(in the rows, 128 means zero)
Each row of numbers belongs to one of the things below and depends on some of the facts about them. Some rows are named. Which thing is each other row?

How the things are related:
topluk | χ vostimer | φ 411 | ρ 24
skeflel | χ flizonu | φ 338 | ρ 443
brudre | χ moskil | φ 338 | ρ 443
stodres | χ fliflon | φ 309 | ρ 24
drudi | Θ bruklu
sutragun | χ midristar | φ 309 | ρ 24
gridru | χ dronen | φ 981 | ρ 24
ditim | χ zova | Θ brorim, koskabal, brudre | φ 215 | ρ 24
gagror | χ skepigris | φ 21 | ρ 443
klodim | Θ pakul, goklum, mumek, skavin
matan | Θ staklok
grakli | χ grisken | φ 309 | ρ 443
nires | χ koste | φ 981 | ρ 443
kurin | Θ stibrum, sedek
mova | χ rubror | Θ goklum, gretrul, stodres, zasu | φ 338 | ρ 443
perepen | χ staklok | φ 215 | ρ 24
vaga | χ kletur | φ 215 | ρ 443
lezi | χ plotobus | φ 981 | ρ 24
lemin | χ midristar | φ 981 | ρ 24
vefla | χ klobri | φ 981 | ρ 443
lasu | χ zisadi | Θ dronen, skufir, kiston, staklo, sadra | φ 309 | ρ 24
grepi | χ grisken | φ 215 | ρ 443
nidre | χ fogrun | Θ rera | φ 62 | ρ 24
kluvok | χ stegoles | φ 309 | ρ 443
flobrir | Θ flatru, klobri, gragi, geges
nuki | χ braflus | φ 215 | ρ 24
zoplun | χ rubror | φ 215 | ρ 443
lidru | Θ sagem, pladi, tomum, mozum, zulaflel, plipos
tedak | χ nolu | φ 411 | ρ 443
plotun | χ bubi | Θ mozum, staklo, dopur | φ 338 | ρ 443
bobupi | χ nolu | φ 411 | ρ 24
stegoles | Θ litoflu, sadra, zoplun
kliruk | χ litoflu | φ 309 | ρ 443
kigres | χ kurin | φ 215 | ρ 443
grisken | Θ vaga, redres
goklum | χ lili | φ 338 | ρ 443
skepigris | Θ tebrin, stodres, pobru
mabrok | χ lorur | Θ zuklis, grotrek, moskil, lemin | φ 21 | ρ 443
mipil | χ kletur | φ 215 | ρ 443
fefes | χ dopur | φ 411 | ρ 443
flodro | χ zisadi | Θ bubi, klobri, gridru | φ 338 | ρ 24
plipos | χ grisken | φ 981 | ρ 24
drubra | χ dronen | φ 215 | ρ 24
fatri | χ drazal | φ 215 | ρ 443
festil | χ skipal | φ 62 | ρ 443
gremer | Θ tikliklir, festil, lemin
lefun | χ koste | φ 21 | ρ 24
gredra | χ grisken | φ 62 | ρ 443
peflim | χ bruskan | Θ trostas, drazal, neplisik | φ 309 | ρ 24
floklol | χ stegoles | φ 309 | ρ 24
plalolol | χ vostimer | φ 215 | ρ 443
defa | Θ pesudrim, mekis, lezi, doto
flatru | χ braflus | φ 981 | ρ 443
klenek | χ bruskan | Θ dronen, boflun, doto, sutragun, poklal, peklatal | φ 411 | ρ 443
lili | Θ koste, nolu, namin, pobru
zuruvu | χ defa | φ 21 | ρ 24
grode | χ vabror | φ 411 | ρ 443
zoplom | χ flobrir | Θ tedak, doto, plodem, skufir, brudre, kikli, skavin | φ 411 | ρ 443
plostisu | χ klodim | φ 338 | ρ 24
seze | χ klodim | Θ flole, floklol, begi | φ 309 | ρ 24
bovasor | χ flobrir | Θ floklol, bruskan | φ 21 | ρ 443
tomum | χ gestister | φ 411 | ρ 443
tumom | χ fliflon | φ 309 | ρ 443
bripem | χ skipal | Θ klobri, geges, kana | φ 981 | ρ 24
tebrin | χ gremer | φ 215 | ρ 24
plosim | χ defa | φ 338 | ρ 443
dibram | χ skipal | φ 21 | ρ 24
kosto | χ rubror | φ 215 | ρ 443
tofedro | χ lidru | Θ neskis, koskabal | φ 338 | ρ 24
fesa | χ kurin | Θ flole, staklok, gretrul, brudre, gredra, kikli, skadi | φ 21 | ρ 24
sadra | χ rubror | φ 981 | ρ 443
rarul | χ flobrir | φ 309 | ρ 24
midristar | Θ nolu, koskabal
skunabra | χ nolu | Θ pesudrim, rubror, plostisu, vaga | φ 309 | ρ 24
trostas | χ fliflon | φ 215 | ρ 443
pesudrim | χ fliflon | φ 309 | ρ 443
zegun | χ namin | Θ plotobus | φ 411 | ρ 443
naplur | χ kana | Θ bubi, plotobus, trostas, rera, plekles, dibram, redres | φ 62 | ρ 24
koskabal | χ lorur | φ 62 | ρ 443
mozum | χ gretrul | φ 21 | ρ 24
demul | χ flizonu | Θ drazal, sutragun, sadra | φ 338 | ρ 443
fliflon | Θ flizonu, zare, triskel
steka | χ namin | φ 62 | ρ 24
mumek | χ vostimer | φ 215 | ρ 443
poklal | χ vostimer | φ 215 | ρ 443
pobru | χ bruskan | φ 338 | ρ 443
pastam | χ defa | Θ steka, bruskan, zuruvu, plosim, flure | φ 62 | ρ 443
begi | χ kurin | φ 215 | ρ 443
skavin | χ drudi | φ 411 | ρ 24
flole | χ rubror | φ 411 | ρ 24
rera | χ bruskan | φ 215 | ρ 24
zova | Θ flugol, koskabal, bobupi
lumo | χ fogrun | Θ vegi, gagror | φ 411 | ρ 24
flugol | χ zisadi | φ 215 | ρ 24
nage | χ skipal | Θ kikli, mumek, neplisik | φ 309 | ρ 24
zulaflel | χ logel | φ 309 | ρ 443
stiflitrik | χ fogrun | φ 981 | ρ 443
femal | χ nolu | Θ rarul, brudre | φ 309 | ρ 443
braplak | χ vabror | φ 411 | ρ 443
padum | χ skipal | φ 215 | ρ 443
tikliklir | χ rubror | φ 62 | ρ 443
dubrul | χ gretrul | φ 21 | ρ 24
lorur | Θ perepen, geges
zuges | χ matan | Θ geges | φ 215 | ρ 24
pladi | χ nolu | φ 62 | ρ 24
brufepas | χ kletur | φ 411 | ρ 443
brorim | χ midristar | φ 309 | ρ 443
flure | χ koste | φ 62 | ρ 24
pebras | χ gestister | Θ kluvok, fatri, drazal, vostimer, poklal, peklatal, koskabal, pobru | φ 338 | ρ 443
peklatal | χ klodim | φ 215 | ρ 443
plusko | χ staklok | φ 981 | ρ 443
neskis | χ kiston | φ 411 | ρ 443
pligrak | χ grotrek | φ 215 | ρ 443
doto | χ logel | φ 21 | ρ 24
paklar | χ vabror | φ 309 | ρ 443
bikor | χ vabror | Θ grostigra, gragi, vabror, staklok, redres | φ 981 | ρ 24
nusi | χ dopur | φ 981 | ρ 24
zare | χ klodim | φ 411 | ρ 24
brifor | χ defa | φ 981 | ρ 24
dizemun | χ gretrul | φ 411 | ρ 24
klepibran | χ midristar | Θ koste, gredra | φ 21 | ρ 443
moten | Θ bruskan, zuruvu, kigres
kladak | χ gretrul | Θ pladi, braplak, kletur | φ 21 | ρ 443
geges | χ kana | φ 309 | ρ 443
logel | Θ grepi, mipil, goklum, doto, grode, kikli
gruken | χ neplisik | φ 981 | ρ 443
gragi | χ gretrul | φ 21 | ρ 443
plekles | χ fliflon | φ 21 | ρ 24
zuklis | χ bruklu | φ 215 | ρ 24
gestister | Θ dopur
zisa | χ namin | Θ zuklis, grotrek, padum | φ 338 | ρ 443
grostigra | χ gestister | φ 62 | ρ 24
sagem | χ neplisik | φ 21 | ρ 443
vugri | χ kana | φ 981 | ρ 443
pakul | χ fliflon | φ 411 | ρ 443
zasu | χ skipal | φ 309 | ρ 24
groto | χ kurin | Θ zuklis, litoflu, sutragun | φ 215 | ρ 443
boflun | χ drudi | φ 21 | ρ 443
takli | χ lorur | φ 62 | ρ 443
staklo | χ vabror | φ 981 | ρ 24
redres | χ drudi | φ 215 | ρ 443
lavir | χ bruskan | φ 338 | ρ 443
vegi | χ kurin | φ 21 | ρ 443
vuti | χ stegoles | Θ dronen, nuki | φ 62 | ρ 443
libu | χ litoflu | Θ vabror, flugol, brudre, skadi | φ 309 | ρ 443
sedek | χ kugul | φ 21 | ρ 443
triskel | χ grotrek | φ 215 | ρ 443
kerok | χ nolu | Θ kebun, nusi, drazal, plosim, kiston | φ 411 | ρ 443
fugo | χ bruskan | Θ steka, goklum, grotrek, nires | φ 215 | ρ 24
plodem | χ plotobus | φ 309 | ρ 24
kebun | χ staklok | φ 215 | ρ 24
stibrum | χ klobri | φ 411 | ρ 443
skufir | χ fogrun | φ 981 | ρ 24
mekis | χ bruskan | φ 215 | ρ 24
skadi | χ moten | φ 309 | ρ 443
nufigro | χ logel | φ 981 | ρ 443
vinor | χ klobri | φ 215 | ρ 443

Known rows:
[162 122  95 131 160  89 129 138 108 191 121 126 168 113 136 121 123 131
 101 119 141 105 123 107 164 151] : kletur
[ 87 123 120 121 116  73 112 136 108 186  87 108 134 112 148 109 157 120
 105  91 143 138 122 129 175 159] : plipos
[ 87 122 115 121 115  74 114 133 107 189  86 112 134 117 148 106 159 118
 108  92 142 138 119 128 176 160] : lezi
[ 77 121 123 125 108  85 110 135 116 191 105 121 134 118 155 107 151 125
 106 100 149 143 128 131 176 159] : brorim
[ 87 123 119 122 118  71 111 135 108 186  90 108 130 113 145 108 156 121
 104  89 142 136 122 129 175 162] : plostisu
[129  98  98 128 171  66 127 126  90 153 108 130 167 138 158 126 106 142
 125 138 140 116 110 108 181 145] : pakul
[132 117  92 130 169  52 119 135  81 145 119 128 170 132 149 127 104 137
 126 127 142 121 111 105 180 156] : trostas
[146 116  83 138 174  71 111 143 102 173 131 125 146 122 134 115 112 124
  97 100 142 101 121 117 187 162] : redres
[124 131  70 134 171  64 128 131 136 191 120 165 158 124 122 124 135 132
  84 121 151 121 107 110 191 149] : pladi
[ 91 123 114 106 122 103 143 177 116 217  69 119 150 122 185  91 163 119
 128  88  71 107 105 127 176 148] : klodim
[ 68 119  87 120 130 110  97 144 111 192  67  46 172  96 135 109 191 215
  98  76 166 151 114 131 204 148] : geges
[ 87 121 119 123 116  74 114 137 109 187  87 109 137 115 146 106 157 122
 107  92 142 139 121 129 174 159] : lefun
[118 118  71 135 181  88 115 190 102 187 124 109 163 122 148 111 131 162
  98 105 129  88 104 108 192 162] : flodro
[140 109  92 137 164  81 117 137 100 182 122 126 155 125 136 120 125 128
  92 123 156 104 119 113 179 154] : vinor
[ 55  77 101 130 137  81 127 182  94 217  85 132 139 125 173  84 175 118
 139  72  97 113 108 131 162 135] : mova
[105 137 123 116 112  86 124 141 119 198  95 117 146 103 152 110 154 128
 114  85 124 141 129 123 157 158] : koste
[129 104  97 128 168  62 124 129  90 150 117 128 169 135 157 128 107 146
 122 137 144 121 111 107 180 148] : tumom
[141 114  86 138 170  88 113 136 100 182 123 109 155 120 137 116 126 143
  87 115 155 100 121 122 196 155] : gragi
[ 62 131 118 116 120  72 133 206  75 209  65 104 148 128 169 108 202 114
 100 127 118 100  90 109 169 164] : groto

Rows to name:
No name comes twice in this set of rows, the named rows included.
[ 98 124  57 134 166 103 136 170 146 203 140 191 162 151 165  94 113 130
 109 117 113 105 103 123 219 152] => femal
[ 94  99 141 110 120  90 147 137 127 221  51 112 146 111 162 117 187 125
 103 122 110 116 108 116 140 125] => grotrek
[ 36 128 143 142  82 107 104 169 135 196 171 149 144 125 167 124 138 148
  98 133 176 170 143 122 145 171] => koskabal
[ 43 113  77 113 137 119 114 187 125 184  66  46 156 104 141  82 161 195
 104  63 157 136  87  91 186 175] => bripem
[ 70  98 133 115 121  75 133 145 104 211  51 111 138 123 157 118 194 120
  93 133 134 117 101 114 154 137] => zuklis
[ 70  73 126 101 130  69 118 202 153 230  42 117 136 145 165 111 169 126
 119 108 105  81  96 134 159 143] => fugo
[134 137  91 136 155  88 133 141 143 199 150 167 171 115 131 131 127 145
  92 134 148 131 121  99 161 147] => nolu

The same things again, as new rows of numbers:
Some things and their rows:
[ 96 113 105 162  96  96 108 146 122 121 123  99  81 171 165] : flodro
[ 90  92  78 125 116 102 148 135 118 132 130 129 107 166 128] : vuti
[116  51 135 140 152  77 147 190 106 142 143 127 140 160 125] : logel
[ 87 131 130 143 121  87 143 170 104 120 153  97 106 135 143] : gremer
[105  48 156 169  94 119 160 171 159 116 145  93 108 168 119] : libu
[139 114  77  94 159 138  88  88 148 115 179 155  96 134 111] : sadra
[127 165 141 150 136 114 103 146 130 133 147 122 130 108 118] : moskil
[132 138 121 171 121 123  81 123 152 137 127 129 123 138 123] : flatru
[101 130 144 165 110 136  87  96 114 149 141 128 170 141 129] : floklol
[132 111 129 134 146 142  68  98 154 110 194 127 113 133 132] : kosto
[142 134 103 124 145 126 117 120 120 140 117 146 122 134  86] : dronen
[139 110 150 159 116 138 105 136 167 140 137 123 139 135 112] : skadi
[116 189 113 147 141  89 111 166 169 142 182 124 134  88 148] : zuklis
[125 136 125 156 121 132  97 121 152 141 140 130 136 131 117] : kliruk
[127 138 127 156 116 132  99 120 151 139 138 129 135 131 119] : skeflel
[120 134 104 151 124 134 105 117 155 139 135 139 135 128 104] : poklal
[141 146 131 169 132 121  80 133 123 129 119 127 118 135 108] : kana
[122 138 119 157 120 133 103 118 150 136 138 135 132 129 106] : fatri
[128 138 126 153 119 130  99 120 150 142 135 128 135 130 120] : gagror

Which thing is each row?
No name comes twice in this set of rows, the named rows included.
[117 113  88 197  63   7  47 149 123  89 111 122  74 209 140] => bripem
[ 49 109  69 163 104 122 168 129 125  93 151 129  95 156  85] => pebras
[ 68 122 121 161 110 112 153 145  96  99 149 102  99 150 110] => lili
[120 127 128 169 114 145 105 126 162 133 143 127 139 129 104] => brorim
[134 136 114 174 124 120  78 130 149 137 129 134 125 138 122] => perepen
[134 138 132 151 109 136  98 120 159 142 133 116 128 131 124] => grostigra
[ 94  85  53 102 122 103 158 126 113 139 120 143  99 170 119] => lasu
[ 87 102  95 123 101 111 145 125 109 133 131 113 102 163 142] => plotun
[136 142 118 134 138 133 111 116 118 135 123 135 127 128  95] => kiston
[119  54 125 116  78  35 135 148 137 129 150 132 145 185 110] => nage
[140 157 144 144 118 136 101 124 128 130 120 107 111 127 118] => bubi
[132 141 125 158 116 134  92 120 150 138 132 124 127 133 124] => gridru
[134 163 113 129 144 117 115 141 132 134 136 133 118 111 103] => litoflu
[133 117 138 158 112 138 103 129 159 145 140 120 140 134 118] => gredra
[113  13 161 155  95 121 152 186 156 150 136  88 127 171 140] => fesa

Now the same things, written a new way:
Named rows:
[110 109 124  75 121 119 152  98 164 149 151 117 132 165 166] : gretrul
[137  53 153 150 127 131 139 100  97 183  82 137 133 174  56] : nage
[121 102 106 115 132 125 117 130 170 139 116  97 129 134 160] : begi
[136 131 131 136 147 137  82 105  97 113 111 137 120 145 139] : zegun
[141 123 112 138 136 134 102 145 175 154 129 107 116  98 136] : vegi
[144 131 137 149 115 129 137 158 162 137 115  87 172 118 130] : plosim
[141 161 138 222 118 145 155 145 101 109 108 196 114 185 137] : kerok
[135 111 123 155 112  93  95 165  81 170 148 118 130  97 148] : lavir
[126 149 129 104 163 136 149 119 131 163 171 134 126 114 139] : bruklu
[126  77 128 113 105 118 139 104 151 124 117 115 116 123 156] : skadi
[154  99 125 124  97 122 110  99 111 132 115 164  73 166 110] : libu
[101  94 164  64 142 127 120  91 152 112 138 126 110 121 173] : vabror
[134  95  96 117 140 120 140 144 163 142 114 112 138 135 162] : floklol
[154 121 121 139 143 130 134 177 159 142 120 100 165 117 156] : lemin
[135 124 142 140  99 131 148 133 141 103 140  95 140 146 118] : boflun
[147 109 139 118 117 128 144 136 143 130 125  93 139 164 137] : mipil
[106 144 129 154 135 140 126 163 127 107 167  88 106  98 102] : plipos
[136 148 137 137 144 142  66  80 101 114  85 157 116 132 128] : flodro
[131 119 118 124 113 123 143 132 140 117 117  95 148 168 149] : grepi

Name these rows:
No name comes twice in this set of rows, the named rows included.
[100  71 131 141  75  77 127 150  87 139 152  73 138 122 164] => pobru
[143 177 124 161 103 144  89 148 136 132 113 145 162 176  92] => groto
[113 119 131 147  92  86 114 138  58 151 142  88 164 134 168] => mekis
[109 125 139  89 118 123 118  73 134 144 116 186 111 133 133] => matan
[147 107 128 127 106 135  56  78 123 131  78 169  88 151 131] => bikor
[ 88  64 161 122 176 136 147 107 116 213 122 138 139 101  59] => skipal
[ 99 136 139 114 108  82 134 146  89 197 148 135 208  80 193] => bruskan
[129 119 161 143  79  93  73 146  37 130 116 157 144 148 140] => peflim
[127 159 163  87 138 144  98  73 106 122 126 193 120 144 138] => grisken
[125 147 141 159  64  94  90 171  37 143 140 155 141 181 103] => klenek
[131  97 156 131 134  95  88 122  51 123 134  87 144 105 199] => rera
[162 115  71  83  67 144 140 142  87 100  84 183 118 117  91] => mova
[115 151 120 157 127 140  79 193 129 107 147 154  80 119  87] => kladak
[112 199 147 139 122 140 112 149 103 146 170 196  95 104  50] => lidru
[100 145 140 168  95 148 120 166 149 101 144  73 134 106 107] => staklo

